[[  2.2  14.3 -33.1]
 [-28.9  74.3 -37.8]
 [ 21.5  23.5 -18.9]
 [  6.5  74.3  15.8]
 [  2.2   6.6  31.6]
 [  3.3  51.2  23.7]
 [-36.4  45.1  19.0]
 [ -9.6  71.2  26.8]]
:
[[-33.1   2.2  14.3]
 [-37.8 -28.9  74.3]
 [-18.9  21.5  23.5]
 [ 15.8   6.5  74.3]
 [ 31.6   2.2   6.6]
 [ 23.7   3.3  51.2]
 [ 19.0 -36.4  45.1]
 [ 26.8  -9.6  71.2]]

[[  5.8  -4.0  25.8 -65.9  15.4]
 [ 48.3 -77.0  69.0 -46.0  25.9]
 [ -6.4   5.2 -26.6  65.9 -15.6]
 [ 38.4 -56.5  35.8  22.4   7.1]
 [  4.8  -5.5 -31.6  49.9   7.0]
 [  8.4  -8.5 -32.1  51.5   7.2]
 [  8.9  -8.8 -32.2  51.7   7.2]
 [ 10.8 -10.3 -32.3  52.3   7.3]]
:
[[ 15.4   5.8  -4.0  25.8 -65.9]
 [ 25.9  48.3 -77.0  69.0 -46.0]
 [-15.6  -6.4   5.2 -26.6  65.9]
 [  7.1  38.4 -56.5  35.8  22.4]
 [  7.0   4.8  -5.5 -31.6  49.9]
 [  7.2   8.4  -8.5 -32.1  51.5]
 [  7.2   8.9  -8.8 -32.2  51.7]
 [  7.3  10.8 -10.3 -32.3  52.3]]

[[-34.5  -1.9  55.5 -12.9  31.3  -2.6  26.0   4.3  -6.2]
 [-40.2 -15.6  12.0  34.1   7.6  27.9  -4.2  20.2  43.7]
 [-50.0  21.3  33.7   8.1  11.3   5.8  -4.7  33.2   0.0]
 [-29.7   8.3  15.9  28.7   3.5   7.9  33.1   0.0  10.7]
 [-40.4  16.6  34.7   3.8 -17.8  -6.2  20.6  41.1  -3.8]
 [-44.5  -0.9  23.0   0.0  16.7 -78.2   5.5  61.1 -18.9]
 [-37.1 -25.1  27.2   2.8  14.5  -9.4  -5.5   0.0 -19.7]
 [-39.4  -9.2  39.1  20.3   8.3   0.5   4.3  16.0   5.9]
 [-15.7  -2.2   0.0  21.5  12.3  -0.1 -14.7  35.9   2.3]
 [-51.2  20.1  22.1   4.7  12.7   1.2  37.8  23.5   7.1]]
:
[[ -6.2 -34.5  -1.9  55.5 -12.9  31.3  -2.6  26.0   4.3]
 [ 43.7 -40.2 -15.6  12.0  34.1   7.6  27.9  -4.2  20.2]
 [  0.0 -50.0  21.3  33.7   8.1  11.3   5.8  -4.7  33.2]
 [ 10.7 -29.7   8.3  15.9  28.7   3.5   7.9  33.1   0.0]
 [ -3.8 -40.4  16.6  34.7   3.8 -17.8  -6.2  20.6  41.1]
 [-18.9 -44.5  -0.9  23.0   0.0  16.7 -78.2   5.5  61.1]
 [-19.7 -37.1 -25.1  27.2   2.8  14.5  -9.4  -5.5   0.0]
 [  5.9 -39.4  -9.2  39.1  20.3   8.3   0.5   4.3  16.0]
 [  2.3 -15.7  -2.2   0.0  21.5  12.3  -0.1 -14.7  35.9]
 [  7.1 -51.2  20.1  22.1   4.7  12.7   1.2  37.8  23.5]]

[[  3.2   7.9  -0.5]
 [ 10.7 -51.5  -4.7]
 [  3.2  65.6  -4.6]
 [ 35.4 -65.6  24.9]
 [  5.8 -24.1   1.1]
 [ 38.0 -35.1  27.7]
 [ 30.8 -50.2  21.3]
 [  1.5 -34.7  -0.5]
 [  4.9 -20.1   1.6]
 [ 23.6 -18.2 -24.7]]
:
[[ -0.5   3.2   7.9]
 [ -4.7  10.7 -51.5]
 [ -4.6   3.2  65.6]
 [ 24.9  35.4 -65.6]
 [  1.1   5.8 -24.1]
 [ 27.7  38.0 -35.1]
 [ 21.3  30.8 -50.2]
 [ -0.5   1.5 -34.7]
 [  1.6   4.9 -20.1]
 [-24.7  23.6 -18.2]]

[[  4.6 -42.4]
 [ 56.6   5.4]
 [-53.5  -8.5]
 [-77.2 -80.1]]
:
[[-42.4   4.6]
 [  5.4  56.6]
 [ -8.5 -53.5]
 [-80.1 -77.2]]

[[ 23.8  63.0  -4.5 -29.7 -22.0   7.4 -52.3]
 [ 40.4  80.5  14.9  -8.6  66.0  32.5 -12.7]]
:
[[-52.3  23.8  63.0  -4.5 -29.7 -22.0   7.4]
 [-12.7  40.4  80.5  14.9  -8.6  66.0  32.5]]
---
[[ 51.8 -36.9  46.2  18.7 -31.9]
 [-18.4 -28.5  35.2 -39.3 -60.8]]
:
[[ 51.8 -36.9]
 [-18.4 -28.5]]

[[ 16.3 -22.4  -4.9 -42.1 -27.1]
 [-20.0  -8.5  62.6 -13.4 -47.3]]
:
[[ 16.3 -22.4]
 [-20.0  -8.5]]

[[ 14.7 -25.3 -80.0]
 [  2.4  -6.2  55.4]]
:
[[ 14.7 -25.3]
 [  2.4  -6.2]]

[[ 61.8  37.4  22.9 -85.4 -73.8]
 [-27.8  18.6   7.0   4.1  -7.2]
 [ 79.8  19.0  14.5 -81.0 -62.3]]
:
[[ 61.8  37.4]
 [-27.8  18.6]]

[[ 63.9  27.2  31.0  41.5  26.8]
 [-39.5  -8.9 -26.8 -27.5 -17.5]
 [ 41.8  -7.5   6.1  13.2  11.2]]
:
[[ 63.9  27.2]
 [-39.5  -8.9]]

[[ -8.9  -6.1   0.3]
 [ -6.1  -8.1  -2.6]
 [ -1.8  -5.7 -23.6]
 [-37.3 -45.2  71.4]]
:
[[-8.9 -6.1]
 [-6.1 -8.1]]
